Each row has a class, written after it.
[ -68  422 -144  -37  -92   75 -106  271   12  214 -281    5  -58 -210
   73  -97 -226 -262   91 -653 -540 -438  343 -279  -93  -53  -74 -244
  -92  144  -52 -263  289   83 -218 -133]  j693
[ -12  -28  -25  -27   13  158  -62    2 -211  171  -29   81 -179  -90
   -6  -91   95  -90 -156  -60 -185   22  170   35  -79  143   74  141
  102   64  168 -121   56 -118 -111  -40]  j478
[ -91  -25   -7 -142  -35   41 -164 -117    5   43   37  -13 -230    7
   76 -106  226   56  100   66  107 -119 -167  -76    1  -54  -12  -39
  101   75   99 -269   98  -10  109   58]  j344
[-101  -44    1 -198   -2   38 -170  -35    3   46   62  -25 -224   17
  131 -107  205   53   61   21   14 -105 -130  -73  -46   11  -54   23
   91   72   81 -293  107  -24  108   55]  j268
[ 213  138   87  506  397    9  357  -69  -94  -79 -372  -81  215  314
  -34  293 -344  136   38   91 -217 -112  385  -91  329 -256  -46   -3
 -157  161 -257  428  -85  212 -582 -204]  j693
[-336  377  325  352 -139  -47  103 -376 -132 -268 -184 -104  -32 -122
 -140 -105 -420 -116 -288 -165  432 -493  637   14  142  124   80  -60
 -155 -151  -12  579  167   -2 -247   71]  j512
[-171  238   68 -260  263   55 -556  570  221  -28   99  108   34    9
  -96 -116 -336  263 -142   28  157  177   11  -60 -453  -32 -130  342
  -98 -442  -60  442   55  254  189  227]  j478
[ -80    1  -29  -16  -41  159  -37   19 -234  156  -29   54 -160  -86
   21 -146   80 -116 -192  -59 -185  -36  153   19 -144  222   28  131
   62  129  179 -119   60 -126 -104  -14]  j486
[ 225  380   33  -67  196  267  -38  316 -192 -761  217  -88  -85 -104
 -166  848  260   60  147  215  -18 -103  -53  -12   61  306 -221 -296
  139  135 -186 -265   65    7 -299 -279]  j486
[-114  -46   11 -194   17   90 -207  -94   -1   38   67  -28 -258  -31
   98 -128  201   -4   22   75   88 -132 -111  -83   -7  -19  -16   -4
   50   75   80 -286   75   19  127   27]  j625
[ 353    1  -22 -106  408 -114  -82  179    2  442 -117  -29  257  141
 -107 -287 -542  -95   36 -111 -592  190  457 -217 -286  -70 -196  472
 -449 -411  388  199  119  258 -273   -4]  j268
[-355  129   71  242  -95  153  336  172   68  -49 -344   47  -13 -249
   44 -179 -729  -52 -256 -224  -99 -372  295  130    9  -48   57  167
  152  196 -367  419 -173   -7   24   71]  j625
[ 142 -211   16 -152   97 -306  221 -165  -11  -65  -45 -120    0  172
  153 -185   66  -23  468  310 -658  198   39  -81 -201  386 -281  150
 -360  246  197 -149 -339 -170 -285 -113]  j693
[ 126 -179 -353   98  333  -50  306  -72   83  236 -370   83 -227  110
  483 -148  -98 -207 -325   18 -366 -277  297  -96  155    9  275   74
    4   94  123  144  -21  117 -205  -10]  j343
[  38 -274  -19  -40   34  -67  111   21  161  214  -75  -32 -130  -67
   23 -221 -137  -98 -173   84 -127  -27   84 -115    6 -121  141   88
   -1  -71   -6  -21  -79  -60  181  -26]  j555
[-193   97  168  -71   21  432 -639   37   -9  508 -125 -101   95  -32
 -174 -285 -160 -187   19 -173  125  -61  -18 -139  -42  409   89  102
 -148  177  145  -55    2    3  396   25]  j344
[ -35  186   70 -137  120  344 -257 -125  -34 -142  -82 -131 -157 -296
  222  266   51 -308   19    6  -32 -324  -51  -33  243  230    2  -87
 -190  394 -230 -180   39    9  100  -18]  j994
[ -35  -33  -33  -17  -11  155   21   24 -228  177  -21   59 -151  -65
  -22 -143   41  -88 -138  -32 -193  -16  144   68 -141  126   39  199
  113   22  213  -90    4 -150  -56  -32]  j344
[ -41  301  -69 -103  464   41 -148    5   85 -205  -13  103  -45  157
 -121   57 -338   96 -224  396    2   60  291  321 -161  530    3  446
  175 -192   86  477  -22  229  -64  313]  j555
[-123    7   18 -199   -1   71  -88  -93  -10    4   49  -37 -251  -12
  128 -153  161  -10   67   67   58 -155  -87  -68  -64  -69  -38   21
   99   85   44 -244   40  -42  141   58]  j693
[ 177  -30 -375   37   87 -246  111  -19   66  141 -194  121  267 -124
  223  -50   50 -148 -204 -229 -264 -208   51 -229 -221   62 -213  336
 -224  642  148  -57  211  114 -269  630]  j268
[ -49  -27  -29   -9   -7  146  -11   40 -208  140  -35   69 -136  -61
   -9 -107   53  -74 -146  -52 -178  -26  133   52 -125  133   47  165
  118   65  185  -95   15 -152  -92  -30]  j344
[-226  435  324    8 -400 -242 -350 -401  162 -161  -50 -109 -133 -281
 -388 -192 -115 -224 -139  187  151  -96  481 -227  178  502   10 -595
 -455  116  -38 -100  382  209 -429  -79]  j343
[  47  -85  -77   95  341  -16  237  361  154  339 -306   98   12   90
  217   17 -764  148 -339 -317 -146 -295  516  -86  -97 -173  100  323
   -9 -458  154   -9   62  -25   50 -145]  j343
[-249  110  265 -245  -25  123  245  423 -216 -314  161   13 -144  -19
  197  228   -6  442   55  216   93  -16 -165  101  210 -282   92 -154
  356  -46 -282 -165 -303 -193  361 -507]  j994
[-147  390  -16 -234  352 -159 -377  -13  -15   45 -112 -158  125  201
 -195 -245 -406  357  -64  155 -305  195  289 -245 -138  468 -161  230
   58  -59  163  424  137  513 -256   39]  j344
[-143  -42   28  148 -288  181   90  -58  -13   47  -39  -56  -96  -38
 -341 -215   26   63  113  -68  -36   50 -120   35  -98  -69   38  129
  -65 -319  170  -77  109 -154  290   20]  j344
[-224   42 -101 -198 -175  -73  652  195 -169 -271  101   60  -22   29
  192 -251  -34  283  533  -25 -375 -132 -315  -96  -88 -671   71   20
  386  141  -56 -173 -307 -139  254 -110]  j343
[  51 -274  -16   -7  -34  -42  159  -29  149  189  -61  -22 -182  -98
   55 -175  -12 -143  -74   64  -14  -64   36  -40   87  -25   72   37
  126    3   65  -69 -155 -138   52  -90]  j344
[-159  -16  -15 -212  -10   81 -147 -136   18   44   74   -9 -235  -35
  104 -155  176  -22   36   81   90 -134 -133  -81  -11 -114   38   15
  126   78   61 -272   51  -11  155   81]  j693
[  25  246  245 -203  195  242  355 -192 -447   34  -86   73 -107  -77
 -100   94  173 -175    5  -93 -288   61  109  385   87  -89  -22   86
  481  180   -5 -176 -106 -305  -63  -23]  j5
[ 234 -235  170  -65   76  111  416  183 -127 -302  -96   -3   58  366
  162   29   58   34 -337  192  123   74  -54  227   48  -74   37 -117
   58 -227  237 -183  -20 -139  354 -114]  j693
[ 163  -91   88  213  225 -270  719 -618  -16   84 -122  -76  241  117
 -498 -315 -439 -368 -229  427 -202  178  158  128  143 -589  348  -41
  -36 -218   18  412 -112  141   50  220]  j256
[-119   67  212  182  -28  -54   44 -362 -307 -222   18  -58  -33 -108
 -135  305 -160  -99  294 -129   12 -403 -113  248  303  -74  307 -255
  255  161 -155 -224  266  -96 -281   50]  j555
[-396  333  119  105  -96  233  -80 -209 -227 -257 -132  -52 -106  -45
  564   19  109 -112 -156 -238  487 -472   29 -132  169 -118  176 -226
  -12  562 -376  184  146  -68  -64  -60]  j5
[-127  -41   14 -167  -30   66  -74  -62  -49   37   27  -11 -248  -45
  150 -138  197  -27   46    8  -25 -123 -130  -16  -34    8    8  -23
  106  126   67 -272   34  -56   71   50]  j343
[ -61  574  279 -153   62  156 -709  114 -269 -184  218 -165  -59 -383
 -199  -40 -118 -270  140 -370  -36 -268  397 -310 -239  162 -166    5
 -353  161  107  -45  190  -15 -127 -282]  j343
[  -2  -40   40  256 -109   20  245 -126  207   57    5   32  178  120
 -106 -445  108 -321   43  180  -71  168  -88 -166 -164  159 -171  316
 -207  518   97  250 -232  -84   43  421]  j486
[-118  -48   10 -169  -29   68 -184  -74  -43   49   50  -15 -265  -18
  107 -106  217   34    5    2   -8 -108 -128  -50  -36  -49   16   -2
  132   72   24 -325  158  -42   82   51]  j486
[-466  188  184  -93 -451  203  128 -422 -102   57  -54  -75 -209  -58
  114 -598  313 -130   87  -55  313 -240  -40  -25  168  164   91   36
  109  340  172 -141   13 -219  457  142]  j256
[ -60  -33    8 -113    2  102 -141  -65  -52    0   32  -31 -263   -3
   81  -81  154   29   32   57   33 -118  -99  -60  -49  -33  -10  -13
  105   71   75 -278  105  -49   83  -31]  j344
[ 100 -272   23 -165   94  -93  205  -95  126  111  -43  -89 -182 -171
   67 -192 -159 -157  -38  132  -77  -27   48  -59   48  -15  115  108
  102  -27   41  -77 -119 -120  102  -73]  j478
[ -19 -141  193 -139  -54  412  -35   39 -349   87  -65   69 -155   -6
  285 -142  450  -40  -86    4  -14  128 -143  306  247  153  -61  262
  121  323  232 -225 -155 -215   58 -145]  j555
[-267  230 -208  -97   14   24  190  -28  150  180   -8   83   35 -218
  114  -32  -39 -125  556 -403 -214 -331 -120 -325   30  -83   28  321
  167  191  135 -220  123 -118 -293  262]  j268
[ -26  -23  -40  -31   35  183  -95   42 -226  163  -16   67 -129  -61
   18 -116   88  -56 -109 -109 -199   -6  155   20 -148  133   11  210
   49   38  169  -57   36 -122  -83   -7]  j512
[ 117   50  -40  230  105  -85  325 -160 -159   -4 -257 -141  -78  271
  509  -43 -121 -477 -221  -93 -184 -358  337  205  -99  432 -157 -209
 -258   91   30  222   87   80 -454   41]  j256
[ -94  -20  -16 -123   -3   82  -65  -82  -17  -43   36   -1 -252  -53
  100 -104   99   -2   47   53   18 -124  -97  -30  -11 -103   16   21
  116   56   44 -205   50  -26  101    7]  j693
[  48   76  211  562  148   47   15  -22 -117  109   46 -105  168  238
 -347  114 -398  -18  199 -107   -7   74  181   62 -205   95 -257  145
 -120 -107  -34  406  -71   12 -398  -59]  j268
[-182   33  -47  -21   48  245  171 -668 -332  247 -156   54 -101 -242
  -92 -109   92 -145  184 -201 -177  -34   70   82  410 -238  375  298
  201  -25  288   10  -23 -170  -40  -31]  j693
[ 152 -207 -242   54  -44   84  346 -600 -448  675 -414   70   -9  123
  489 -438  100 -220 -389 -126 -328  201  175   48  369 -409  642 -212
  -90  431    3 -338  312  -28 -124 -408]  j343
[ 124  -99  154  494  234 -134  383  107  -54  170  -96  146  145  176
 -212  186   -9 -236 -240  221  -93   39   23  164  160  141  -49 -167
  101  398  111  146 -413  -62 -375   34]  j478
[ 198 -381   82 -327 -189  588 -323 -102 -175   52 -179   -9 -128 -248
  -23 -245  288 -168  115  -46 -369  -44  -45  -88  119  216 -268  285
 -273  297  534 -619  -70  -45  347  108]  j625
[ -69   35  -24   -3    7  166   34   31 -214  118  -18   61 -137  -53
  -10 -117   36  -87 -153  -36 -151  -26  167   40 -115  173   29  169
   98   23  198  -27    4 -114  -70  -26]  j486
[ 390 -471 -320  137  194  180 -432 -590   11  652 -438  -59   73  -24
  124 -266 -372   68 -349 -533 -510  241  244 -355  158 -418   11  332
 -330  122  234 -152  284  308  368  -88]  j994
[ -92  -26  -23 -199   21   61 -166  -32  -31    7   66  -10 -240   16
  130  -69  236   72   70   51   14 -107 -160  -45  -33  -52  -19   18
  169   89   75 -294   42  -48  110    2]  j344
[  36 -367   16  121  -69 -134 -207 -352 -254  472 -510   23  167  167
  229   56 -247  207 -324 -421 -352  -19  104   27  -75 -536  388 -408
 -334  208 -651 -307  487  -32  184   82]  j625
[-123   12 -417  -89 -387 -136  315   84  304  210 -178   43  108 -209
   82 -128 -158 -156 -331 -193 -209  -59  -28 -184   69  156    5 -375
   41  259  108 -508   78  120   27 -117]  j268
[ 103  165  255  -28  136  308 -899  170  145  251   18  -12  -22  132
  -29  117  150 -175 -252 -390   31  -48  221  -76   35  371 -110  131
  -14   49 -122 -165  421   97   78  195]  j5
[-123  185   13  115  170  271 -589 -323  -15  151 -300 -101  177 -103
  415 -356 -525 -229 -340 -302  235  -91  582 -362   31  141  -62  348
 -838   59  187  750   21  330 -160 -152]  j512
[ 122  313  281  288  266  241 -317  264  254 -161  -91    6   80  436
 -140  216   46  -58 -318   91  417  145  132  -10  221  484 -342 -393
  179  267    1  212 -123  270 -193 -196]  j5
[  31 -199  211   94   62  220 -598 -396 -158  -89    7   38   84  -33
  -50  211   94 -317 -193   -7  -42  -82  -94  198  244  243  -12   53
 -267  303  248 -301  124   84 -188  270]  j486
[ -61 -165 -213  275   23    9  155  116  -76  524 -244  130   19  -27
  -48 -131 -395   25 -196 -618 -812  123  196  -10 -112  -38   11  308
  314  -54   90   23  141   -6 -282   44]  j994
[ -55  -26  -30   -7  -24  143  -13   50 -225  135   -8   58 -127  -80
    7 -128  101  -94 -128  -81 -169   -5  130   60 -133  168    7  186
   52   46  205  -85   45 -131  -99   -3]  j256
[-184 -215  -20 -199 -184 -176  -35 -315 -167    3   77   54  -26  -89
  191 -244 -138   25   24  186  124 -122 -146  127   30 -158  310 -122
   11   86   30 -156   27   14  105   77]  j512
[ 120 -248  -33  259  268 -510   18 -114  113 -192   65   57  184  206
 -195  181  -40  188   33  121 -165  254 -237  146 -104  572 -455  235
   22  116  600  186 -324   86 -263  261]  j5
[ -95  -32   19 -179   -9   68 -153 -105  -60   34   62    2 -215  -25
  123  -74  185    5   70   40   55  -94 -147  -79  -20   24  -14  -20
  102  105  126 -310  104  -31   49   31]  j5
[-279  154   84 -314 -144   80 -473 -255   46 -304  -16  106  274  -95
 -207    8   76  173 -503  166  424  298 -176  212  159  192  269  -64
  -94   49   26  -77  228  109  439  263]  j512
[  50  -26  142  -27  250  398 -108  -41 -150 -516  -97 -165  -96 -122
  132  122  -59 -175 -139  128  251 -136 -160  179 -143  493 -246  136
  -97  529  145  -64 -264 -239  289 -103]  j486
[-111  -24   21 -137  -22    2 -176  -92   -2  -28   42  -19 -223  -25
   56  -79  198   35   60   27   53 -100 -115  -65  -47  -45    8  -46
   44   44   49 -230   94  -33   71   63]  j478
[  21 -125  418  154  -54  145  -42    2  -98 -180   77  -46 -321 -100
  105  310  177 -159   84  213  372 -329 -140  214  312   63  -20 -336
   56  250 -228 -261 -130 -196  -39 -153]  j478
[-355 -155  328 -317 -506  188 -302   81  -60 -132  213   84 -228 -458
 -224 -128  158 -167    6   65 -108 -171 -200   45   -5  275  337  114
   42  -84  -65 -506  455 -274  145  474]  j512
[  22 -224  -72  181 -283  130 -274   24  -38 -320  199 -136 -274  -23
  367   99  208 -208  134 -245  -38 -461  152   51 -179  119 -353   47
 -187  -40  -62   43 -170  -68 -155  -36]  j512
[-126   22   48 -183  -17   91 -156 -113  -48  -50   54   -2 -232   -6
  174  -97  272   14   65   36  144  -97 -134  -11   11  -20   10  -35
   58   80   66 -210   82  -26   58   53]  j343
[-263   76 -133 -109 -356 -117 -171   -3  199  432 -197  -61 -270 -186
  232 -125   31    0   66 -568 -518 -375   52 -299   39   90  -12 -212
  -43   80 -188 -577  418  -14  195   78]  j994
[-264  -35   54 -219 -118   44 -171 -647 -127 -338   25 -214  123 -313
 -163   66  148 -202   96  202 -112  -72 -165  100   76   46   61  177
 -429   88  -49  109 -160  -26  147  359]  j555
[ 198  -85  401  347  123  259 -178    3 -220 -556   19 -115 -132  -93
 -254  259   52  -64 -328  310  320  133   12  390  300  503 -277  -32
   -4  310  154  249 -271  -28 -150 -354]  j268
[  61 -199   20 -134   37 -104  305   69  197  119   13 -103 -132  -69
    9 -206 -125 -136  -61  104  -54  -85   97  -63  -18  -36   -9   50
  205  -86   10  -41 -194 -128  171  -32]  j994
[ 121  127  173  -93  101 -169 -275  -96 -113  289 -144   51  174   72
  380 -357 -112 -332 -221 -360  176 -147  264 -118 -275 -154   25   -3
 -326  199 -149  350  440  119  -53  491]  j256
[  19  -87  284   -8 -319  529 -312   38 -378  193  -45   67    3   44
  -24   91  528  -46 -152 -219 -116  166   28   -6  255  614   25  -31
  142  436  177 -619  385 -239 -103   19]  j994
